Here is a tiny trained network, its code and every weight. The questions are about switching its units off for an input and a class, where a switched-off unit gives its printed mean instead of its output.

import numpy as np


def w(rows, s, z=0):
    codes = np.array(rows[::2]) - 128.0
    scale = np.full(codes.shape[1], s)
    scale[-1] = z or s
    return codes * scale


def norm(h):
    return h / np.sqrt((h * h).mean(-1, keepdims=True) + 1e-5)


def f(y):
    return y / 2 * (1 + np.tanh(0.7978845608 * (y + 0.044715 * y**3)))


def log_softmax(a):
    a = a - a.max(-1, keepdims=True)
    return a - np.log(np.exp(a).sum(-1, keepdims=True))


def net(x, mask):
    res = np.array(x, float).reshape(1, 3) / 4 @ E
    u = 0
    for l in range(2):
        y = f(norm(res) @ A[l][:, :-1].T + A[l][:, -1])
        res = res + np.where(mask[u : u + 14], y, B[l][:, -1]) @ B[l][:, :-1]
        u += 14
    return log_softmax(norm(res)[-1] @ U[:, :-1].T + U[:, -1])


A, B = {}, {}
E = w([
[25,135,99,122,124,236],'x0',
[131,175,130,30,208,108],'x1',
[52,164,113,143,83,3],'x2',
],0.0074)
A[0] = w([
[121,208,159,63,141,108,25],'0.n0',
[129,42,95,153,78,145,101],'0.n1',
[67,104,102,178,88,172,124],'0.n2',
[183,45,148,147,109,201,36],'0.n3',
[220,70,198,177,60,73,60],'0.n4',
[175,151,150,73,128,121,60],'0.n5',
[189,212,180,122,120,88,112],'0.n6',
[100,139,141,134,78,68,50],'0.n7',
[153,91,111,179,252,148,54],'0.n8',
[189,78,212,215,119,129,254],'0.n9',
[75,141,138,216,78,85,100],'0.n10',
[202,99,166,197,156,183,45],'0.n11',
[160,135,97,155,190,89,162],'0.n12',
[102,101,125,215,42,139,2],'0.n13',
],0.013,0.0064)
B[0] = w([
[148,127,198,95,188,143,152],'0.n0',
[112,41,113,189,219,140,168],'0.n1',
[85,168,39,189,145,174,194],'0.n2',
[213,83,204,175,100,170,183],'0.n3',
[52,186,34,94,140,84,218],'0.n4',
[106,148,110,74,62,136,148],'0.n5',
[61,148,77,82,94,124,179],'0.n6',
[76,57,167,177,100,43,160],'0.n7',
[229,186,197,122,50,117,153],'0.n8',
[147,93,21,205,221,93,253],'0.n9',
[163,89,211,222,120,143,197],'0.n10',
[235,159,192,129,96,148,183],'0.n11',
[99,145,88,68,127,93,167],'0.n12',
[124,10,164,197,167,180,179],'0.n13',
],0.011)
A[1] = w([
[126,125,183,35,141,118,13],'1.n0',
[160,107,88,204,210,100,2],'1.n1',
[109,73,151,170,101,213,118],'1.n2',
[67,108,232,162,88,34,127],'1.n3',
[226,116,131,120,155,208,181],'1.n4',
[31,87,218,209,79,65,104],'1.n5',
[49,133,133,169,109,246,100],'1.n6',
[115,113,171,210,146,79,40],'1.n7',
[119,160,221,36,127,166,95],'1.n8',
[140,153,177,37,103,111,27],'1.n9',
[117,118,136,64,69,161,30],'1.n10',
[187,134,82,129,182,39,143],'1.n11',
[225,91,137,145,106,147,144],'1.n12',
[110,102,142,31,52,112,52],'1.n13',
],0.013,0.006)
B[1] = w([
[125,53,84,252,145,208,164],'1.n0',
[94,92,135,96,125,155,229],'1.n1',
[156,162,102,68,188,55,215],'1.n2',
[235,165,191,80,82,207,197],'1.n3',
[130,178,193,99,76,85,254],'1.n4',
[211,210,204,62,87,146,236],'1.n5',
[48,170,56,62,98,67,217],'1.n6',
[125,56,106,130,155,149,192],'1.n7',
[170,46,114,206,177,104,196],'1.n8',
[120,51,76,224,178,186,168],'1.n9',
[142,103,115,156,163,173,129],'1.n10',
[69,167,104,75,137,156,237],'1.n11',
[114,143,186,100,68,159,209],'1.n12',
[159,41,115,203,179,184,152],'1.n13',
],0.015,0.0079)
U = w([
[154,33,67,229,220,184,1],'0',
[229,220,223,40,51,147,211],'1',
[7,222,18,42,149,12,218],'2',
],0.015,0.0031)

Each question gives the input, the list of numbers given to net, and the class t.
The units are the neurons (one row each of A and B). Each row of codes is followed by its name. A weight is (code - 128) times the scale printed after its matrix; where a second scale follows, it is the last column's (A, B and U).
mask holds one flag per neuron, layer by layer. A switched-off neuron (its flag False) gives its mean, the last column of its row in B, instead of its output. The means were averaged over made-up inputs and are rounded, as every weight is.
A unit's drop is (log p(t) with every unit on - log p(t) with that unit switched off) / (log p(t) with every unit on - log p(t) with every unit switched off).
The circuit of an input: a set's keep is (log p(t) with only the set's units on - log p(t) with every unit switched off) / (log p(t) with every unit on - log p(t) with every unit switched off). Starting from the 12 units with the biggest drops (on a tie, the unit counted first), units are removed one at a time, each time the one whose removal leaves the highest keep (on an exact tie, the one counted first), for as long as the keep stays at least 0.8.
units of the circuit, in order: the units of the circuit, biggest drop first
unit that matters most: the unit with the biggest drop
top k neurons: the k neurons with the biggest drops, biggest first
k most important neurons of layer l: the k neurons of layer l with the biggest drops, biggest first
drop of u: that unit's drop, to one decimal
input [8,-6,-6], class 2: units of the circuit, in order : [1.n6]
input [-5,-3,5], class 1: 4 most important neurons of layer 1 : [1.n5, 1.n3, 1.n6, 1.n2]
input [7,5,-7], class 1: 3 most important neurons of layer 0 : [0.n4, 0.n8, 0.n6]
input [-1,4,-5], class 1: 2 most important neurons of layer 1 : [1.n4, 1.n12]
input [2,-2,3], class 1: top 3 neurons : [1.n5, 0.n9, 0.n10]
input [-5,-4,-4], class 2: top 3 neurons : [0.n4, 0.n9, 1.n11]
input [-7,-8,8], class 0: 4 most important neurons of layer 1 : [1.n4, 1.n7, 1.n12, 1.n6]
input [3,-7,7], class 0: 2 most important neurons of layer 1 : [1.n4, 1.n7]
input [8,6,-7], class 2: top 4 neurons : [1.n6, 0.n11, 1.n5, 1.n3]
input [-8,-3,-6], class 2: top 2 neurons : [0.n4, 0.n9]
input [2,7,7], class 0: top 4 neurons : [0.n9, 0.n0, 0.n2, 0.n10]
input [-8,-6,8], class 1: top 4 neurons : [0.n7, 0.n10, 1.n5, 1.n3]
input [-8,-7,4], class 2: 3 most important neurons of layer 0 : [0.n4, 0.n9, 0.n3]
input [7,1,-6], class 2: unit that matters most : 1.n6
input [-5,7,7], class 0: 2 most important neurons of layer 1 : [1.n13, 1.n9]
input [3,7,-1], class 0: drop of 0.n9 : 3.6
input [-1,4,0], class 0: drop of 0.n9 : 1.5
input [0,7,2], class 0: drop of 0.n9 : 0.9
